Below is a small trained network, with its code and all its weights. Each question gives an input and a target symbol and asks what happens when units are switched off, that is, made to give their printed mean instead of their output.

import numpy as np


def w(rows, s, z=0):
    codes = np.array(rows[::2]) - 128.0
    scale = np.full(codes.shape[1], s)
    scale[-1] = z or s
    return codes * scale


def norm(h):
    return h / np.sqrt((h * h).mean(-1, keepdims=True) + 1e-5)


def f(y):
    return y / 2 * (1 + np.tanh(0.7978845608 * (y + 0.044715 * y**3)))


def softmax(a):
    e = np.exp(a - a.max(-1, keepdims=True))
    return e / e.sum(-1, keepdims=True)


def log_softmax(a):
    a = a - a.max(-1, keepdims=True)
    return a - np.log(np.exp(a).sum(-1, keepdims=True))


def net(x, mask):
    ids = ['ΘΞαβγεηπτψω'.index(c) for c in x.split()]
    T = len(ids)
    res = E[ids] + P[:T]
    u = 0
    for l in range(3):
        q, k, v = (norm(res) @ M[l].T for M in (Q, K, V))
        z = softmax(np.where(np.tri(T) > 0, q @ k.T / 3**0.5, -1e9)) @ v
        res = res + np.where(mask[u], z, O[l][:, -1]) @ O[l][:, :-1]
        u += 1
        y = f(norm(res) @ A[l][:, :-1].T + A[l][:, -1])
        res = res + np.where(mask[u : u + 4], y, B[l][:, -1]) @ B[l][:, :-1]
        u += 4
    return log_softmax(norm(res)[-1] @ U[:, :-1].T + U[:, -1])


Q, K, V, O, A, B = {}, {}, {}, {}, {}, {}
E = w([
[96,79,120,108],'Θ',
[96,114,106,147],'Ξ',
[79,89,101,128],'α',
[81,133,92,135],'β',
[112,138,79,145],'γ',
[111,151,112,107],'ε',
[83,135,121,101],'η',
[94,91,116,160],'π',
[140,118,48,105],'τ',
[142,20,63,156],'ψ',
[90,159,6,54],'ω',
],0.017)
P = w([
[112,220,195,174],'0',
[2,123,131,145],'1',
[15,120,136,132],'2',
[40,137,154,114],'3',
[50,126,142,104],'4',
[66,142,157,100],'5',
[90,155,149,97],'6',
[90,137,155,90],'7',
[116,144,161,87],'8',
[93,130,203,88],'9',
[88,124,177,78],'10',
],0.0068)
Q[0] = w([
[250,161,229,130],'L0H1',
[202,179,162,176],'L0H1',
[131,140,96,101],'L0H1',
],0.011)
K[0] = w([
[33,100,66,157],'L0H1',
[8,137,73,104],'L0H1',
[143,133,116,161],'L0H1',
],0.013)
V[0] = w([
[159,81,60,199],'L0H1',
[149,98,252,154],'L0H1',
[165,254,114,205],'L0H1',
],0.007)
O[0] = w([
[161,34,45,137,133],'L0H1',
[114,111,154,201,2],'L0H1',
[254,100,189,83,171],'L0H1',
],0.0079,0.0054)
A[0] = w([
[109,69,166,67,35],'L0N1',
[112,95,111,73,205],'L0N2',
[108,179,163,108,176],'L0N3',
[137,127,2,105,251],'L0N4',
],0.0079,0.0023)
B[0] = w([
[205,178,139,183,146],'L0N1',
[141,127,200,172,202],'L0N2',
[142,74,77,202,153],'L0N3',
[115,55,254,128,254],'L0N4',
],0.0098,0.0071)
Q[1] = w([
[125,1,178,93],'L1H1',
[174,205,48,200],'L1H1',
[141,139,27,108],'L1H1',
],0.0088)
K[1] = w([
[229,177,40,188],'L1H1',
[8,43,251,60],'L1H1',
[135,2,149,185],'L1H1',
],0.0075)
V[1] = w([
[171,20,24,104],'L1H1',
[254,155,119,158],'L1H1',
[90,181,18,22],'L1H1',
],0.0071)
O[1] = w([
[64,11,216,127,54],'L1H1',
[42,170,153,134,181],'L1H1',
[84,131,96,70,3],'L1H1',
],0.012,0.0032)
A[1] = w([
[189,176,115,142,79],'L1N1',
[131,97,148,7,165],'L1N2',
[106,90,104,50,3],'L1N3',
[160,146,144,103,15],'L1N4',
],0.011,0.0023)
B[1] = w([
[64,185,132,53,177],'L1N1',
[150,110,46,98,252],'L1N2',
[1,79,193,105,148],'L1N3',
[130,242,199,147,116],'L1N4',
],0.0081,0.0038)
Q[2] = w([
[89,160,254,135],'L2H1',
[118,57,123,101],'L2H1',
[153,67,140,97],'L2H1',
],0.0098)
K[2] = w([
[67,59,94,61],'L2H1',
[170,161,2,119],'L2H1',
[155,68,20,186],'L2H1',
],0.0077)
V[2] = w([
[6,167,172,82],'L2H1',
[202,110,187,50],'L2H1',
[104,143,192,163],'L2H1',
],0.019)
O[2] = w([
[222,23,41,110,254],'L2H1',
[194,130,229,74,205],'L2H1',
[244,127,139,247,204],'L2H1',
],0.011,0.0037)
A[2] = w([
[99,162,196,163,104],'L2N1',
[104,175,148,216,16],'L2N2',
[220,67,145,199,3],'L2N3',
[221,101,2,148,135],'L2N4',
],0.0086,0.0032)
B[2] = w([
[148,207,61,70,155],'L2N1',
[179,178,127,69,129],'L2N2',
[27,114,147,192,209],'L2N3',
[229,129,253,19,255],'L2N4',
],0.0063,0.0052)
U = w([
[63,135,63,180,83],'Θ',
[163,161,85,250,15],'Ξ',
[35,161,192,96,3],'α',
[165,83,26,146,18],'β',
[166,124,156,144,206],'γ',
[219,210,108,87,114],'ε',
[140,201,86,112,223],'η',
[116,200,163,185,231],'π',
[129,134,224,58,167],'τ',
[51,66,174,177,134],'ψ',
[116,96,132,37,166],'ω',
],0.012,0.0037)

Each question gives the input, a string of symbols that net reads in full, and the target symbol t.
The units are the heads (3 rows each of Q, K, V and O) and the neurons (one row each of A and B). Each row of codes is followed by its name. A weight is (code - 128) times the scale printed after its matrix; where a second scale follows, it is the last column's (O, A, B and U).
mask holds one flag per unit, layer by layer, with each layer's heads first. A switched-off unit (its flag False) gives its mean, the last column of its rows in O or B, instead of its output. The means were averaged over made-up inputs and are rounded, as every weight is.
A unit's drop is (log p(t) with every unit on - log p(t) with that unit switched off) / (log p(t) with every unit on - log p(t) with every unit switched off).
The circuit of an input: a set's keep is (log p(t) with only the set's units on - log p(t) with every unit switched off) / (log p(t) with every unit on - log p(t) with every unit switched off). Starting from the 12 units with the biggest drops (on a tie, the unit counted first), units are removed one at a time, each time the one whose removal leaves the highest keep (on an exact tie, the one counted first), for as long as the keep stays at least 0.8.
circuit, biggest first: the units of the circuit, biggest drop first
most important unit: the unit with the biggest drop
k most important neurons: the k neurons with the biggest drops, biggest first
k most important neurons of layer l: the k neurons of layer l with the biggest drops, biggest first
input π π ω η τ, target π: most important unit -> L1H1
input π π ω, target π: circuit, biggest first -> L1H1, L2H1
input π α γ, target π: circuit, biggest first -> L2H1, L1H1
input ε Ξ ω, target ε: circuit, biggest first -> L0H1, L1H1
input α τ γ Ξ ψ γ α π, target α: circuit, biggest first -> L1H1, L2H1, L0H1, L0N4
input ω ψ τ β, target ω: 2 most important neurons of layer 1 -> L1N3, L1N2
input α β β, target α: circuit, biggest first -> L1H1, L2H1, L0N4
input Θ η Θ Θ τ ω ω α γ γ, target Θ: circuit, biggest first -> L2H1, L0H1, L1H1, L1N2
input ψ γ α ω ε Ξ η γ η, target ψ: 2 most important neurons -> L0N4, L2N4
input π ε τ, target π: circuit, biggest first -> L2H1, L0H1
input ε β α π α η ε α, target ε: 3 most important neurons -> L0N4, L1N1, L0N2
input π τ τ ψ Θ π β, target π: circuit, biggest first -> L2H1, L1H1, L0N4
input τ γ α τ γ ε η π τ ω, target τ: circuit, biggest first -> L2H1, L0H1
input ψ ω τ τ ω ψ, target ψ: most important neuron of layer 0 -> L0N4
input β γ ε Ξ ε Ξ Θ β Θ, target β: circuit, biggest first -> L0H1, L2H1
input β ε Ξ, target β: 3 most important neurons -> L0N4, L0N2, L0N3
input Ξ ψ τ β τ, target Ξ: circuit, biggest first -> L0H1, L0N4, L1H1, L2H1
input α α β η, target α: circuit, biggest first -> L1H1, L2H1, L0N4
input ψ Θ γ Θ γ β, target ψ: circuit, biggest first -> L0H1, L1H1
input ε Θ Θ, target ε: circuit, biggest first -> L1H1
input η α τ, target η: circuit, biggest first -> L1H1, L0H1, L2H1, L0N4
input ε α Ξ, target ε: 2 most important neurons -> L0N4, L1N1
input β β ε Ξ, target β: 2 most important neurons -> L0N4, L0N3
input η τ γ Ξ Ξ γ ε, target η: 2 most important neurons -> L0N4, L1N1
input β ε π, target β: 2 most important neurons of layer 0 -> L0N4, L0N2
input ω π β ψ π ε ε, target ω: 2 most important neurons of layer 1 -> L1N3, L1N2
input ε ω π Ξ ε γ, target ε: most important unit -> L0H1
input η Θ γ τ Θ Ξ ω γ β α, target η: 3 most important neurons -> L0N4, L1N1, L2N4
input η β ω, target η: 2 most important neurons -> L0N4, L0N3
input β π Ξ τ, target β: 4 most important neurons -> L0N4, L0N2, L0N3, L0N1
